Two labels a row
[  4.7  -1.6  -5.6  24.6   9.3  20.8   0.2  61.7  10.9   0.6  13.7  25.4
 -33.2   8.3   6.6   5.2  20.6 -26.5   1.4  -2.6  -4.4   4.2   8.8   7.1
 -26.1 -12.2  39.9] : zp, lc
[ -3.7   3.2  -0.8  -3.5  18.2  -9.6   4.7 -13.6  23.9  17.0  15.0  30.3
  -0.2  20.4 -21.8  -2.1  25.7 -14.3 -16.5  21.7   4.3   9.6  13.2   7.8
  32.0   1.4  49.3] : bh, lc
[-2.6 -2.3 16.2 -5.6 14.4  3.4  5.6 -2.4 10.4  3.0 17.9 34.4  3.7  4.4
  1.9 -6.4 19.1  2.9 -7.9 45.7  2.3  2.7 25.6  6.9 14.1  3.0 41.3] : bh, lc
[ -2.2   1.4  -3.6 -10.3  14.1  -2.7   6.3   0.9   3.6   4.0  10.0  23.1
   1.8   5.1   8.1  -8.0   6.8  -4.2 -11.2  30.3  -3.7   6.5   4.1   4.9
  19.2   5.5  30.9] : bh, lc
[  0.9  -0.2   6.5  19.2 -13.2 -22.6   1.8  -5.5  15.1  38.1  -1.6 -14.5
   2.7  -2.8 -15.6   4.3  -0.2 -22.2  -5.0 -13.2  -0.1   3.2 -27.6  -2.3
 -29.7   0.2 -23.4] : bb, bc
[  4.5  -3.2 -27.8  15.6   9.8  -4.1  -1.3  20.5   7.4   7.8   7.3  16.5
 -11.8  10.3   2.0   8.5   5.9 -25.9  -4.3  21.0   3.3   1.9  10.8  11.8
  10.4   1.8  81.8] : zp, lc
[-11.7   1.2  29.9 -25.0  -1.7  22.3   0.3 -13.6  24.2  -6.7 -11.5  21.5
  -2.0   5.2   5.9 -11.7  28.1  29.9  -4.1 -15.2   9.0   1.5   4.9   1.1
  12.6   9.8 -26.3] : bb, Tn
[  8.7   1.6   1.6  18.8   3.9  12.3  -7.4   1.1  13.2  -4.0  10.5  14.2
 -21.6   9.8   6.9  10.8  -2.2 -35.7  -1.7   5.2  -8.1   2.1  22.3  12.1
 -22.8 -10.0  54.7] : zp, lc
[ 13.8  -1.5   3.8   4.3  11.9  -6.3   1.3  -4.7 -19.2   0.4  10.7   7.9
   7.6   4.6   1.0   4.0   1.8 -11.2   0.5  20.5  -6.6  -8.9   4.5   1.4
  22.0   0.0  23.0] : bh, lc
[  4.3  -2.1  27.6   0.7   5.0  15.4   9.2 -24.7   4.6   5.0   4.0  27.8
  -5.1  -5.9 -13.5  -4.4  25.9   1.8  -1.5  11.6  -0.2   1.5   3.4   4.2
  -4.5  -4.4  -9.0] : bb, lc
[ -3.9  -2.4  17.2  -4.3   8.8  26.3   8.8 -26.7  29.2   7.6   4.5  50.5
  -2.1   0.3  12.2  -7.3  16.6   0.3 -15.3  40.7  -0.2   2.7   4.2   6.8
   0.8   0.6  10.5] : bb, lc
[  0.5  -1.3  23.9  -5.4  -2.1  14.6   5.2 -36.3  16.6   3.7   2.3  25.3
  -3.6  -2.0   5.5  -2.7  25.1   4.0   0.2   9.2   9.8  -1.9  -4.4  -3.6
  -4.6  -5.2 -13.6] : bb, lc
[  3.8  -0.2   8.1  -3.0  12.6 -14.8   6.2   1.4   9.8  15.2  10.9  12.6
   4.5   3.2   0.4  -3.4  13.3  -5.3  -4.2  31.7   2.5   0.7  12.5  10.6
  30.2   7.3  46.2] : bh, lc
[ -9.3  -1.4  30.5 -25.2   3.1  14.5   3.1 -33.0  37.6  -8.1 -12.1  21.2
  -2.1   1.4   8.7  -8.3  27.2  29.1  -4.4  -8.7  11.7   1.0   3.0   4.3
   4.2  -6.8 -36.5] : bb, Tn
[  7.2  -0.4  27.3   8.7 -15.8 -13.4  -1.6  -6.3   7.5  20.5 -16.0 -13.2
   5.2  18.0 -15.6  13.3   2.7   4.4  11.7  -5.8   2.3  -2.7 -26.5  -8.4
 -25.2  -3.6 -36.3] : bb, Bz
[ -9.8  -3.4 -21.3  15.9   6.1 -20.4  -9.2  31.4  10.4  16.3  11.6  -3.0
   0.6   5.0  -8.3  -4.1  16.1  -7.5   4.2   5.1  -1.4   3.1  -5.3   3.4
   9.1  12.8  50.6] : bh, Bz
[ -7.8  -7.3  23.9  21.8   1.0  23.3   1.5 -11.6  22.1  -9.1  17.3  28.5
 -13.0   0.6 -13.1   6.1   7.3 -26.1  -5.7  21.8  -6.6  -1.6  38.3   7.5
 -30.6 -16.0  38.6] : zp, lc
[-12.4  23.1   1.8 -29.3   4.3   7.4  -6.2  17.7  17.5 -14.6  -0.4   9.8
  -0.7   6.0   1.9  -2.8  27.7  26.1   0.8   6.6   8.0  -1.4  36.5   5.9
  41.7   8.0  35.1] : bh, Tn
[  1.7   0.9  34.3  -0.9  12.4  12.9   0.6 -36.0   7.4  13.7   7.1  41.3
  -4.4   0.8   6.7  -2.3  36.2   8.4  -2.3  27.3   0.7  -0.2   6.1   9.2
   4.3 -10.0   2.1] : bb, lc
[  1.1  -2.0  29.7  -8.8  15.5   5.3   9.6 -32.3  14.4  20.9   8.0  35.8
   6.6   2.6   6.7  -5.3  22.9   3.2  -6.9  32.3   7.3   3.1  -3.3   7.9
  14.3   5.5  10.6] : bb, lc
[ -0.8   3.9  -7.9  10.4   8.9  17.5   6.5  19.9  10.8  -8.5  20.2  33.7
 -12.7  -1.0   3.1  -4.4  10.8  -5.2  -4.0  49.1  -1.1   2.8  22.5   8.3
  -7.0   7.0  45.8] : bh, lc
[ -9.1  -0.7  30.3 -37.8  -2.3  23.5  -7.6 -13.6  38.3  -5.8 -15.8  22.0
   3.2 -13.1   1.2   1.9  24.1  38.0   0.1  -7.6  13.5   1.8  10.6   7.0
  22.2   2.4 -23.3] : bb, Tn
[  6.7   1.0  19.3  -5.8   4.0  -1.3  -1.9 -18.8  -2.5  12.8   0.7  24.1
   1.9   6.2  -5.2   7.6  24.7   6.9   4.8  20.3   0.0   0.3  -4.6   6.4
  17.0   0.9  12.0] : bb, lc
[ -5.6  -2.5  -1.1  17.9   9.3  33.9  -0.4 -41.0  20.6  -8.6  26.6  29.0
 -22.5  -1.9   9.3  -5.7  20.4 -13.0 -13.9  20.7  -5.9   6.0  21.9   4.6
 -40.5 -16.1  10.5] : sg, lc
[-13.1  -3.0  15.1   6.8   5.4   4.4  -4.7  -7.1  33.9   8.7  11.9  28.8
 -14.3  14.7   0.1   4.0  25.9 -18.2  -9.5  -1.6   5.9   3.2  28.6  10.0
   1.1  -3.5  61.2] : zp, lc
[ 13.3   2.2 -29.1  10.3   4.2   0.7   5.6  31.6 -24.4   2.2  13.8 -11.1
   6.1   2.9  -4.9   8.0  -2.6  -3.6  16.4  32.6  -9.1  -1.7  14.0  -2.3
  13.6  -0.6  35.7] : bh, lc
[-12.0  -3.5 -43.7  28.8   2.0   3.0   6.2  28.9  33.2   0.9  -2.9  13.8
 -34.0 -24.5   1.5  -2.3 -11.8 -22.2  -9.0  -2.4   8.2   5.2 -17.9   1.3
 -42.1  -4.4  28.0] : sg, Bz
[  4.0   0.2  18.6  -7.4  -5.8   2.0   9.9  -8.5  -1.8  10.3   5.7  13.9
   6.9  -4.9  -3.4 -17.5  13.8   1.5  10.5  27.5  -4.1   2.6   2.8  -3.3
   6.7   0.1  -8.3] : bb, lc
[-6.8  1.8 -2.1  2.8 10.3 12.0  4.5 14.6 21.3  3.3 16.7 35.8 -3.5  4.4
  5.7 -8.0 38.5  7.0 -4.2 43.7  3.2  9.3 19.6  7.3 10.9 10.3 42.7] : bh, lc
[ -6.9  -1.8  11.5   9.4  -4.1   5.0   4.0 -21.3  26.7  10.7  -9.4  25.0
  -3.5  -5.5   4.3 -21.0   7.2  -2.1  -8.1   6.9   2.9  -0.9 -18.1  -5.6
 -21.1   1.2 -28.8] : bb, bc
[ -4.1  -4.6  41.4 -29.5  -7.9  -9.0  -6.3 -35.5  12.5   6.7 -13.9  -0.6
   5.5  -1.4   3.0  -4.5  10.4  21.2   2.4 -28.4   9.2  -6.2  -5.1  -1.5
  20.7  -3.5 -48.4] : bb, Tn
[-13.5   0.2  23.5 -14.5  -3.0  23.3 -11.8 -21.0  41.4  -8.1  -8.0  23.2
 -20.4   0.4   8.4   1.8  33.6   6.4  -6.5 -39.8   8.1   3.0  15.6   4.7
   7.8   5.6   2.4] : zp, Tn
[ -0.9  -1.2  46.5  -4.4   6.1  11.5   5.8 -30.4  19.7  18.5   7.8  38.5
   1.3   2.1   0.9  -1.4  30.5  12.1   1.3  38.4   6.2   1.3   2.9   5.1
  13.6   5.0   1.1] : bb, lc
[  6.4   3.6  36.7  -4.7   7.7  15.2   2.6 -36.3   6.9  10.3   5.3  32.8
  -0.5  -0.9   5.3   1.9  25.3   1.3   0.4  21.7  -6.2   5.0  -6.4   2.0
  -1.7  -1.5 -18.8] : bb, lc
[ -5.8   1.1  27.0 -12.0  -1.0   4.2   0.2   2.2  41.0   9.2   5.2  27.4
  14.8  -1.5   3.0  -0.3  24.9  27.4  -2.3  39.3   9.9   0.6  32.3   9.2
  23.2   8.0  15.8] : bh, Tn
[ 13.4   7.2  17.0  -2.8  10.4   0.3   5.2 -30.9  -6.3   4.7   7.8  27.5
   3.0   0.8   6.0  -4.2  19.6  -5.5  -7.0  24.9   2.9   6.2 -17.9   3.5
   9.0  -0.4  -2.9] : bb, lc
[  3.7  -0.2  44.9  -4.6  15.3  14.7   9.3 -36.1  17.3  12.1  12.6  35.4
  -0.1   5.4   5.4  -1.0  34.4   8.7  -0.5  38.1   3.4   5.4   4.4  10.8
  11.8  -0.9  -4.2] : bb, lc
[  4.1   8.9  32.5   1.5   5.0  -7.9   5.3 -12.9  -4.8  16.1   9.0  20.2
   9.8  -2.7  -2.4   5.2  20.6  -0.2   8.9  30.1  -2.2  -4.0  -0.9  -6.2
   6.7  -6.8  -0.9] : bb, lc
[ -7.2  -1.4 -10.8  10.5  -0.9  -5.1  -2.0   6.2  34.8  21.8 -10.2   8.3
  -8.3   3.0  -3.6   3.1  11.4  -5.0  -2.0  -7.3   5.3   0.2 -17.4   6.7
  -4.3   2.6  11.1] : bh, Bz
[ -9.9  -5.7  40.3 -23.8  -9.7  21.6   1.1 -36.1  29.5  -1.5  -6.9  23.5
   4.5   0.2   5.0 -10.1  32.9  29.1  -7.7   4.0   8.2   0.1  17.0   1.9
   0.1   1.0 -36.7] : bb, Tn
[-13.0  -0.7  23.8  -3.1  12.7  39.4  13.3 -38.6  66.1  10.2  18.1  72.4
 -21.0  -1.9  13.1 -11.2  38.2   7.6 -16.0  58.2   8.4   8.0   3.8   7.6
 -10.8   5.1  10.8] : bb, lc
[  0.2   2.2  -6.9  -5.6   7.6  36.6  -4.6   6.0  11.0 -10.8  -2.0  23.4
 -21.8   4.8   9.9  -6.6  29.3  11.5  -1.4   7.6  -1.5   5.0   7.6   9.6
  -0.4   4.0  18.0] : sg, Tn
[-12.3  -1.9  25.3 -17.9  -3.1  22.2  -1.3 -12.3  44.7   1.5  -7.4  40.9
  -6.7  -0.6  10.0  -3.7  29.1  40.3  -8.1  15.2  12.0   4.4   9.8  -0.2
   8.3   8.5  -9.8] : bb, Tn
[ -3.2  -5.7  35.8  -3.1  12.4  16.2   7.6 -49.1  31.2  13.0   4.2  52.0
  -7.0  -0.7   8.9  -3.9  28.4  -5.5  -6.5  23.0  14.3   2.2  -9.7  22.6
  -2.1  -1.3  -2.8] : bb, lc
[ 13.6   0.4  38.6   5.4   1.4  -3.2   7.6 -23.7 -23.0   8.7   6.4  -0.5
  21.1  -4.8  -3.1   5.7 -14.8  -3.0  20.9  31.5  -7.0  -7.1   3.2   1.5
   3.9 -12.9 -12.4] : bb, lc
[ -5.1   2.8  -0.3 -11.2  -0.2  15.2  -4.4  36.2  14.7  -6.6   5.5   9.7
  -1.1   0.6   0.4  -0.7  41.2  33.6  12.9  26.2   2.0   8.8  32.8   2.5
  30.5  14.6  21.2] : bh, Tn
[-16.1  -0.1  -3.7   4.4  11.8  -5.3  -1.0   8.2  12.6   7.0   8.2  26.4
  -6.0   6.1   7.9   2.5  24.2   1.0  -8.4  36.0   2.0  -1.0   8.0   7.3
  23.1   2.0  60.3] : bh, lc
[ -5.0  -3.8  26.2 -11.1  20.5  17.0   3.8 -44.0  19.3  11.6   0.6  48.6
  -2.5   2.3   5.5  -4.6  34.4   9.9  -8.1  19.4   4.4   0.8  -8.0   5.5
   1.9   0.1 -10.8] : bb, lc
[  7.2   0.5 -28.8  12.1  17.2  -2.6  25.9  26.1 -16.4   4.9  15.5  18.6
  -4.8   6.5   1.4  -0.1   2.4 -13.9   2.9  45.5   3.4   3.2   3.8  -2.3
  21.3  -2.1  56.8] : bh, lc
[-9.2  5.6 -2.1  9.6  7.9 -5.0  7.2  8.5 17.1  3.1 17.9 19.1  2.8 -1.1
  1.6 -2.3 10.2 -4.4 -6.0 46.5  5.6  1.1 20.2  5.0  8.3  6.2 44.8] : bh, lc
[ -0.5  -0.3  24.4  -7.1   7.5  29.9   1.3 -30.0  40.1  10.6  -0.6  51.3
 -16.4   5.9  11.8  -5.5  42.1   1.4 -25.2  30.2  10.3  15.9  -0.5  10.9
   0.6  -0.1  20.6] : bb, lc
[  0.4  -1.5  32.4   6.0   8.8  18.2   5.1 -21.7  23.5  21.9  10.8  36.7
   2.3   2.8   0.4   1.9  43.3  -0.4   1.5  36.6   2.1   4.3   6.8   2.5
   8.7 -13.6  11.6] : bb, lc
[  4.1  -2.0  42.8  -3.9   4.1   9.2  13.0 -33.1   9.8  14.7   8.4  35.1
   9.6   1.0   3.3  -4.5  20.4  15.2   3.5  49.8   4.1  -0.8   8.5   5.2
  -0.7  -8.9 -25.6] : bb, lc

Both labels of each row
[-16.3  20.2 -10.9   3.0   1.1   0.0 -28.6  53.7 -12.5  -5.3   1.0 -11.4
 -17.0  -4.1  -6.4   1.6  -4.0   1.0  -7.4  13.7   6.4  14.1  -8.6  19.5
  23.5 -11.9 -22.7] : Q, <23>
[-21.6  10.2   0.8   2.3  -0.3 -11.3 -31.8  32.1   7.1  -9.1   3.0  -4.4
 -23.4  -1.8   0.9  -4.4   1.4  10.3  -4.7   4.9   5.0  20.2  -9.4  11.8
  -0.3   2.7 -15.3] : Q, <21>
[-24.2  -0.5  -3.7   1.2 -32.2  -0.2   3.5 -19.4  -7.2  -8.2   2.1 -31.2
 -29.1   1.2  17.3  21.9 -12.8  13.0 -19.4  -9.8  20.1  11.9   1.2 -12.2
   4.7   7.2 -21.4] : Q, <21>
[ -9.8  12.8  -0.8   2.7  -0.9   4.9 -46.4  13.2  26.4   1.3  -7.0  -3.4
 -11.9  -1.3  17.1  -1.1  -0.5  21.9  -2.4   4.5  14.9  11.6  -9.0  34.6
 -10.0 -10.3  23.1] : Q, <23>
[ -6.4  57.4  -2.5  -0.6   0.0 -24.1 -30.7  53.2  17.5  -7.1   4.8   3.5
 -15.3  -1.5  11.3  10.3  -8.3  31.7 -21.6  -2.3  20.9  23.8 -14.4  15.6
  -0.3   7.7   9.5] : Q, <23>
[ -8.8  13.8  13.2 -10.9  -1.4  42.0  -8.2  43.9  21.0   3.5   8.0   9.2
  -1.8   7.8  42.9 -48.5  -0.3 -16.3 -14.8  14.8  11.5  -0.2  17.7  35.9
   8.1  16.8  32.8] : Q, <23>
[  2.8  47.9   2.7  -2.8   1.7  19.9 -55.7  67.5   3.9  -8.9  -9.7   1.2
 -14.8  -6.7  -7.8  15.8  -9.0  36.7  -9.3   1.6  33.3  17.2   2.2  21.2
  15.6 -13.1   8.8] : Q, <23>
[ 17.0  24.9   5.5   5.2  -6.7  -9.1  11.1 -15.7  -4.9 -10.9  -2.3 -21.6
 -36.5   6.3  14.3  -2.3  14.3 -36.0  -2.1  -6.7 -10.7   4.3   6.4 -16.7
  -7.9   7.2   2.7] : Q, <14>
[ 22.0  68.4  23.2   7.6   5.5  25.5 -20.6  84.5  -9.4 -17.1   1.8  -7.8
  -9.8 -11.4   4.1 -18.2   0.0 -28.2  -4.5 -11.2   1.8  11.5  -5.8  13.6
  32.3 -11.5   4.5] : Q, <20>
